Below is a small trained network, with its code and all its weights. Each question gives an input and a target symbol and asks what happens when units are switched off, that is, made to give their printed mean instead of their output.

import numpy as np


def w(rows, s, z=0):
    codes = np.array(rows[::2]) - 128.0
    scale = np.full(codes.shape[1], s)
    scale[-1] = z or s
    return codes * scale


def norm(h):
    return h / np.sqrt((h * h).mean(-1, keepdims=True) + 1e-5)


def f(y):
    return y / 2 * (1 + np.tanh(0.7978845608 * (y + 0.044715 * y**3)))


def softmax(a):
    e = np.exp(a - a.max(-1, keepdims=True))
    return e / e.sum(-1, keepdims=True)


def log_softmax(a):
    a = a - a.max(-1, keepdims=True)
    return a - np.log(np.exp(a).sum(-1, keepdims=True))


def net(x, mask):
    ids = ['γδηλμξπτψ'.index(c) for c in x.split()]
    T = len(ids)
    res = E[ids] + P[:T]
    u = 0
    for l in range(2):
        r = norm(res)
        for j in range(3):
            rows = slice(2 * j, 2 * j + 2)
            q, k, v = (r @ M[l][rows].T for M in (Q, K, V))
            z = softmax(np.where(np.tri(T) > 0, q @ k.T / 2**0.5, -1e9)) @ v
            o = O[l][rows]
            res = res + np.where(mask[u + j], z, o[:, -1]) @ o[:, :-1]
        u += 3
        y = f(norm(res) @ A[l][:, :-1].T + A[l][:, -1])
        res = res + np.where(mask[u : u + 12], y, B[l][:, -1]) @ B[l][:, :-1]
        u += 12
    return log_softmax(norm(res)[-1] @ U[:, :-1].T + U[:, -1])


Q, K, V, O, A, B = {}, {}, {}, {}, {}, {}
E = w([
[161,123,121,169,142,118,148,2,196,43],'γ',
[197,162,218,120,152,96,85,167,103,91],'δ',
[73,168,181,57,143,162,154,85,124,52],'η',
[103,222,153,183,53,81,80,107,188,182],'λ',
[50,213,85,59,54,106,159,85,166,69],'μ',
[94,181,53,73,58,69,44,204,120,63],'ξ',
[164,64,168,69,71,166,193,136,140,79],'π',
[126,73,153,172,81,198,74,127,147,54],'τ',
[121,74,97,18,154,75,89,149,95,199],'ψ',
],0.0056)
P = w([
[195,168,145,48,96,193,62,158,205,186],'0',
[172,181,118,73,85,163,85,134,142,171],'1',
[125,158,125,107,106,129,110,127,125,164],'2',
[91,132,137,130,102,113,124,138,102,151],'3',
[67,109,141,154,108,99,146,144,76,145],'4',
[55,79,131,178,104,77,185,166,53,136],'5',
[3,26,198,170,78,86,207,160,153,194],'6',
],0.0038)
Q[0] = w([
[254,140,107,140,221,163,124,113,122,188],'L0H1',
[91,71,195,180,67,210,126,131,62,32],'L0H1',
[196,91,99,98,202,109,100,120,64,116],'L0H2',
[193,139,140,166,205,154,136,148,80,149],'L0H2',
[190,208,87,85,196,73,153,135,84,167],'L0H3',
[83,123,230,159,76,190,90,191,165,62],'L0H3',
],0.005)
K[0] = w([
[196,215,165,47,147,164,87,99,250,73],'L0H1',
[87,155,126,168,107,17,184,95,44,84],'L0H1',
[179,176,158,80,173,92,65,103,155,228],'L0H2',
[177,180,137,35,111,123,72,116,156,99],'L0H2',
[214,178,165,91,86,200,37,156,201,242],'L0H3',
[119,106,131,168,155,32,216,199,1,80],'L0H3',
],0.0042)
V[0] = w([
[53,126,64,121,82,166,148,132,104,133],'L0H1',
[122,139,108,168,129,255,91,141,143,74],'L0H1',
[132,126,153,156,107,117,145,197,40,111],'L0H2',
[144,81,150,169,91,185,201,171,136,127],'L0H2',
[162,128,151,135,104,114,62,171,111,92],'L0H3',
[103,36,49,157,122,143,66,139,172,186],'L0H3',
],0.0038)
O[0] = w([
[106,171,44,133,55,193,182,105,194,175,121],'L0H1',
[94,228,86,143,207,185,140,148,189,58,252],'L0H1',
[36,154,115,217,154,61,172,167,234,129,78],'L0H2',
[82,172,114,148,174,62,95,145,137,179,155],'L0H2',
[109,119,252,184,157,152,199,166,84,183,225],'L0H3',
[172,226,51,134,174,196,83,80,117,248,94],'L0H3',
],0.0031,0.0028)
A[0] = w([
[172,65,224,163,164,132,207,253,84,120,152],'L0N1',
[124,157,47,51,139,57,136,86,177,205,122],'L0N2',
[172,126,166,134,113,116,60,140,159,74,197],'L0N3',
[140,29,104,126,127,118,172,147,158,199,110],'L0N4',
[107,190,87,129,136,99,109,155,71,147,5],'L0N5',
[120,161,111,190,132,112,48,141,123,121,115],'L0N6',
[60,126,194,41,162,114,178,68,153,157,156],'L0N7',
[62,231,54,119,156,152,185,175,124,121,87],'L0N8',
[114,153,169,146,225,72,141,118,144,229,55],'L0N9',
[140,123,132,207,71,154,90,156,102,126,115],'L0N10',
[110,167,51,34,104,56,180,57,168,179,87],'L0N11',
[136,85,137,64,71,132,178,149,122,118,134],'L0N12',
],0.004,0.0018)
B[0] = w([
[65,159,252,90,203,121,134,146,122,149,252],'L0N1',
[163,38,159,93,136,137,152,160,51,115,118],'L0N2',
[91,100,143,101,184,91,109,102,66,43,248],'L0N3',
[140,186,38,158,182,186,102,112,138,92,107],'L0N4',
[45,155,98,177,152,104,170,101,178,98,84],'L0N5',
[173,89,94,51,104,141,134,80,161,95,152],'L0N6',
[210,67,65,179,82,194,69,149,83,149,189],'L0N7',
[49,185,139,127,207,130,94,86,196,194,142],'L0N8',
[207,97,80,103,118,174,203,89,77,42,95],'L0N9',
[137,60,120,57,46,147,173,105,71,136,195],'L0N10',
[135,33,231,90,116,67,114,130,118,125,146],'L0N11',
[156,134,62,196,135,248,163,138,174,115,168],'L0N12',
],0.0033,0.0025)
Q[1] = w([
[33,41,163,188,2,124,88,153,235,70],'L1H1',
[107,113,189,145,169,218,77,42,191,27],'L1H1',
[89,46,215,225,32,252,98,90,139,84],'L1H2',
[227,159,94,173,236,80,138,129,110,169],'L1H2',
[231,212,59,104,254,63,73,99,106,233],'L1H3',
[108,228,147,98,61,29,103,174,182,237],'L1H3',
],0.0043)
K[1] = w([
[68,36,104,173,109,115,254,156,124,104],'L1H1',
[168,135,178,188,88,70,204,75,181,94],'L1H1',
[24,86,49,170,134,93,204,180,147,108],'L1H2',
[129,221,208,71,79,131,71,55,152,173],'L1H2',
[196,210,150,36,182,208,52,115,144,76],'L1H3',
[150,57,154,71,112,180,92,242,106,165],'L1H3',
],0.0043)
V[1] = w([
[156,146,163,136,44,106,5,109,73,88],'L1H1',
[71,103,165,196,97,102,172,24,157,75],'L1H1',
[102,203,92,192,118,59,129,21,194,121],'L1H2',
[51,193,55,103,194,40,82,157,52,94],'L1H2',
[174,49,179,190,158,111,180,59,198,124],'L1H3',
[159,51,85,31,191,242,142,171,98,87],'L1H3',
],0.0034)
O[1] = w([
[104,194,108,139,153,198,182,240,130,200,255],'L1H1',
[243,175,105,100,208,137,111,151,169,91,190],'L1H1',
[139,142,156,132,106,193,181,180,134,33,20],'L1H2',
[112,2,81,107,112,186,207,186,120,156,25],'L1H2',
[144,223,53,82,182,141,108,79,84,104,134],'L1H3',
[56,30,88,177,163,56,250,148,150,86,201],'L1H3',
],0.0038,0.0031)
A[1] = w([
[94,99,155,166,88,85,108,105,143,148,183],'L1N1',
[100,204,97,159,146,128,152,152,231,155,3],'L1N2',
[190,167,34,142,123,116,64,50,179,85,44],'L1N3',
[230,172,2,98,221,168,111,34,92,41,126],'L1N4',
[80,129,117,163,118,160,176,167,221,192,104],'L1N5',
[111,36,17,85,101,85,130,76,55,249,174],'L1N6',
[236,142,41,61,198,162,104,51,135,54,107],'L1N7',
[83,164,109,44,134,150,128,124,108,168,122],'L1N8',
[67,217,78,121,154,135,167,139,176,200,22],'L1N9',
[84,55,96,119,162,91,170,107,170,66,93],'L1N10',
[164,151,97,134,36,182,128,93,127,80,125],'L1N11',
[45,194,135,128,130,143,85,96,195,126,121],'L1N12',
],0.005,0.0016)
B[1] = w([
[174,147,113,48,180,134,105,114,50,107,162],'L1N1',
[64,148,92,168,183,164,166,93,172,119,161],'L1N2',
[123,150,119,47,173,158,136,193,32,123,183],'L1N3',
[198,167,96,58,195,160,112,163,45,52,255],'L1N4',
[73,176,44,89,146,152,132,146,141,127,185],'L1N5',
[226,1,80,167,165,176,206,76,56,143,152],'L1N6',
[143,208,123,111,163,182,99,146,85,51,227],'L1N7',
[171,109,108,197,190,162,83,111,119,142,143],'L1N8',
[84,155,120,245,174,182,87,121,183,127,146],'L1N9',
[213,129,98,201,96,131,37,133,120,124,133],'L1N10',
[194,126,144,58,119,82,188,101,123,129,164],'L1N11',
[181,125,86,156,172,70,165,97,137,156,236],'L1N12',
],0.0048,0.0046)
U = w([
[194,205,62,58,197,184,112,133,48,44,127],'γ',
[50,107,248,133,196,84,121,175,76,137,144],'δ',
[181,64,122,209,85,127,93,116,188,1,131],'η',
[204,200,153,162,61,194,48,89,112,232,95],'λ',
[169,160,128,47,40,114,234,66,180,118,139],'μ',
[49,122,65,59,58,211,153,209,97,175,73],'ξ',
[180,126,88,160,181,14,50,10,107,139,9],'π',
[64,205,50,194,232,139,178,104,181,172,181],'τ',
[173,13,71,166,167,149,192,71,27,186,213],'ψ',
],0.0047,0.0015)

Each question gives the input, a string of symbols that net reads in full, and the target symbol t.
The units are the heads (2 rows each of Q, K, V and O) and the neurons (one row each of A and B). Each row of codes is followed by its name. A weight is (code - 128) times the scale printed after its matrix; where a second scale follows, it is the last column's (O, A, B and U).
mask holds one flag per unit, layer by layer, with each layer's heads first. A switched-off unit (its flag False) gives its mean, the last column of its rows in O or B, instead of its output. The means were averaged over made-up inputs and are rounded, as every weight is.
A unit's drop is (log p(t) with every unit on - log p(t) with that unit switched off) / (log p(t) with every unit on - log p(t) with every unit switched off).
The circuit of an input: a set's keep is (log p(t) with only the set's units on - log p(t) with every unit switched off) / (log p(t) with every unit on - log p(t) with every unit switched off). Starting from the 12 units with the biggest drops (on a tie, the unit counted first), units are removed one at a time, each time the one whose removal leaves the highest keep (on an exact tie, the one counted first), for as long as the keep stays at least 0.8.
circuit, biggest first: the units of the circuit, biggest drop first
k most important neurons: the k neurons with the biggest drops, biggest first
top k neurons in layer l: the k neurons of layer l with the biggest drops, biggest first
heads that matter: for each layer, one digit per head in row order, 1 if its drop is at least 0.15 and else 0, layers parted by /
input τ λ τ τ ξ τ, target ξ: 3 most important neurons -> (L0N5, L0N1, L0N10)
input τ λ π, target λ: heads that matter -> 000 / 011
input τ μ λ γ ψ η μ, target ψ: circuit, biggest first -> (L0H1, L1N6, L0N7)
input τ δ λ τ, target λ: circuit, biggest first -> (L1H3, L1N4)
input δ τ τ π η γ τ, target γ: circuit, biggest first -> (L1H3)
input γ τ τ γ δ π, target δ: circuit, biggest first -> (L0N1, L1N4, L1N6)
input γ τ γ τ λ π, target λ: 2 most important neurons -> (L0N1, L0N12)
input μ π η, target π: heads that matter -> 001 / 011
input τ π τ γ η λ ξ, target ξ: heads that matter -> 100 / 011
input ξ δ τ τ γ π τ, target π: heads that matter -> 010 / 100
input μ τ τ τ δ η, target δ: heads that matter -> 101 / 100
input τ γ τ η η, target η: 2 most important neurons -> (L1N10, L1N4)
input τ τ π τ ξ η, target ξ: heads that matter -> 101 / 111
input η ψ δ ψ τ ψ, target ψ: circuit, biggest first -> (L1N6)
input γ λ τ ψ μ η, target μ: 2 most important neurons -> (L0N12, L0N3)
input ξ τ δ τ, target δ: heads that matter -> 001 / 000
input γ γ τ τ, target τ: heads that matter -> 110 / 000
input λ γ ξ, target ξ: heads that matter -> 110 / 111
input ξ γ μ τ τ γ τ, target γ: heads that matter -> 001 / 101
input μ δ γ γ μ, target μ: most important neuron -> (L0N11)
input τ τ τ δ δ γ λ, target λ: heads that matter -> 100 / 001
input γ ψ τ, target ψ: heads that matter -> 000 / 000
input μ λ τ λ η, target λ: heads that matter -> 000 / 001
input τ τ γ τ δ ξ π, target ξ: top 2 neurons in layer 1 -> (L1N5, L1N12)
input τ μ τ δ ψ, target ψ: heads that matter -> 000 / 000
input τ γ ξ τ η η, target η: top 4 neurons in layer 1 -> (L1N10, L1N4, L1N3, L1N7)
input λ δ τ π, target τ: top 2 neurons in layer 0 -> (L0N12, L0N4)
